Here is a tiny trained network, its code and every weight. The questions are about switching its units off for an input and a class, where a switched-off unit gives its printed mean instead of its output.

import numpy as np


def w(rows, s, z=0):
    codes = np.array(rows[::2]) - 128.0
    scale = np.full(codes.shape[1], s)
    scale[-1] = z or s
    return codes * scale


def f(y):
    return y / 2 * (1 + np.tanh(0.7978845608 * (y + 0.044715 * y**3)))


def log_softmax(a):
    a = a - a.max(-1, keepdims=True)
    return a - np.log(np.exp(a).sum(-1, keepdims=True))


def net(x, mask):
    res = np.array(x, float).reshape(1, 5) / 4 @ E
    y = f(res @ A[0][:, :-1].T + A[0][:, -1])
    res = res + np.where(mask, y, B[0][:, -1]) @ B[0][:, :-1]
    return log_softmax(res[-1] @ U[:, :-1].T + U[:, -1])


A, B = {}, {}
E = w([
[69,55,69],'x0',
[138,220,38],'x1',
[128,128,128],'x2',
[128,128,127],'x3',
[253,66,80],'x4',
],0.013)
A[0] = w([
[142,100,201,159],'n0',
[203,149,154,97],'n1',
[224,102,135,168],'n2',
[86,158,171,125],'n3',
[185,109,125,150],'n4',
[148,99,103,69],'n5',
[73,61,61,38],'n6',
[147,115,122,120],'n7',
[202,133,102,95],'n8',
[167,97,116,111],'n9',
[191,125,116,156],'n10',
[75,161,143,94],'n11',
[172,159,165,48],'n12',
[115,67,66,50],'n13',
[223,112,149,117],'n14',
[174,123,69,136],'n15',
[110,64,170,167],'n16',
[148,74,229,68],'n17',
[142,98,189,179],'n18',
[61,81,1,14],'n19',
[35,158,111,127],'n20',
[159,215,79,121],'n21',
[171,109,126,120],'n22',
[131,226,37,103],'n23',
[193,185,199,2],'n24',
[223,104,96,160],'n25',
[117,174,51,165],'n26',
[163,75,95,131],'n27',
[201,235,165,25],'n28',
[89,180,174,138],'n29',
],0.015,0.0037)
B[0] = w([
[133,78,92,198],'n0',
[132,161,155,190],'n1',
[81,159,121,230],'n2',
[85,165,122,193],'n3',
[87,154,122,188],'n4',
[99,159,168,155],'n5',
[194,138,237,203],'n6',
[125,145,117,143],'n7',
[117,166,137,202],'n8',
[93,152,132,172],'n9',
[85,164,132,194],'n10',
[76,173,138,189],'n11',
[157,127,191,165],'n12',
[140,146,185,184],'n13',
[113,142,133,216],'n14',
[76,126,117,199],'n15',
[143,69,66,206],'n16',
[101,48,28,223],'n17',
[160,78,53,192],'n18',
[223,94,182,228],'n19',
[104,176,147,226],'n20',
[125,48,60,225],'n21',
[72,129,133,169],'n22',
[110,40,60,255],'n23',
[244,94,244,198],'n24',
[96,171,136,238],'n25',
[129,83,68,214],'n26',
[96,176,134,192],'n27',
[184,86,174,227],'n28',
[70,225,161,205],'n29',
],0.011,0.014)
U = w([
[121,46,7,84],'0',
[25,249,154,41],'1',
[243,112,254,252],'2',
],0.0095,0.0036)

Each question gives the input, the list of numbers given to net, and the class t.
The units are the neurons (one row each of A and B). Each row of codes is followed by its name. A weight is (code - 128) times the scale printed after its matrix; where a second scale follows, it is the last column's (A, B and U).
mask holds one flag per neuron, in row order. A switched-off neuron (its flag False) gives its mean, the last column of its row in B, instead of its output. The means were averaged over made-up inputs and are rounded, as every weight is.
A unit's drop is (log p(t) with every unit on - log p(t) with that unit switched off) / (log p(t) with every unit on - log p(t) with every unit switched off).
The circuit of an input: a set's keep is (log p(t) with only the set's units on - log p(t) with every unit switched off) / (log p(t) with every unit on - log p(t) with every unit switched off). Starting from the 12 units with the biggest drops (on a tie, the unit counted first), units are removed one at a time, each time the one whose removal leaves the highest keep (on an exact tie, the one counted first), for as long as the keep stays at least 0.8.
circuit, biggest first: the units of the circuit, biggest drop first
top k neurons: the k neurons with the biggest drops, biggest first
drop when u is switched off: that unit's drop, to one decimal
input [-6,-8,5,4,2], class 0: circuit, biggest first => (n17)
input [-6,-2,2,-5,-5], class 2: top 2 neurons => (n24 n28)
input [8,7,-6,4,7], class 2: top 2 neurons => (n19 n6)
input [-1,0,0,7,1], class 1: top 2 neurons => (n23 n19)
input [-3,-8,-5,7,-8], class 0: top 4 neurons => (n17 n18 n16 n0)
input [0,-8,-5,5,-8], class 0: top 3 neurons => (n17 n16 n18)
input [-7,6,-6,-1,-3], class 2: top 3 neurons => (n24 n28 n17)
input [7,-6,0,3,-2], class 2: top 2 neurons => (n6 n23)
input [-5,-5,7,8,2], class 0: top 2 neurons => (n17 n6)
input [7,6,-3,-4,6], class 2: top 2 neurons => (n19 n6)
input [-7,8,-8,-7,-6], class 0: top 2 neurons => (n23 n21)
input [-1,7,4,-7,-5], class 0: drop when n23 is switched off => 0.2
input [7,5,1,-5,-2], class 2: drop when n6 is switched off => 0.2
input [-4,-5,7,0,4], class 0: drop when n17 is switched off => 0.7
input [-8,5,-3,-1,-3], class 2: top neuron => (n24)
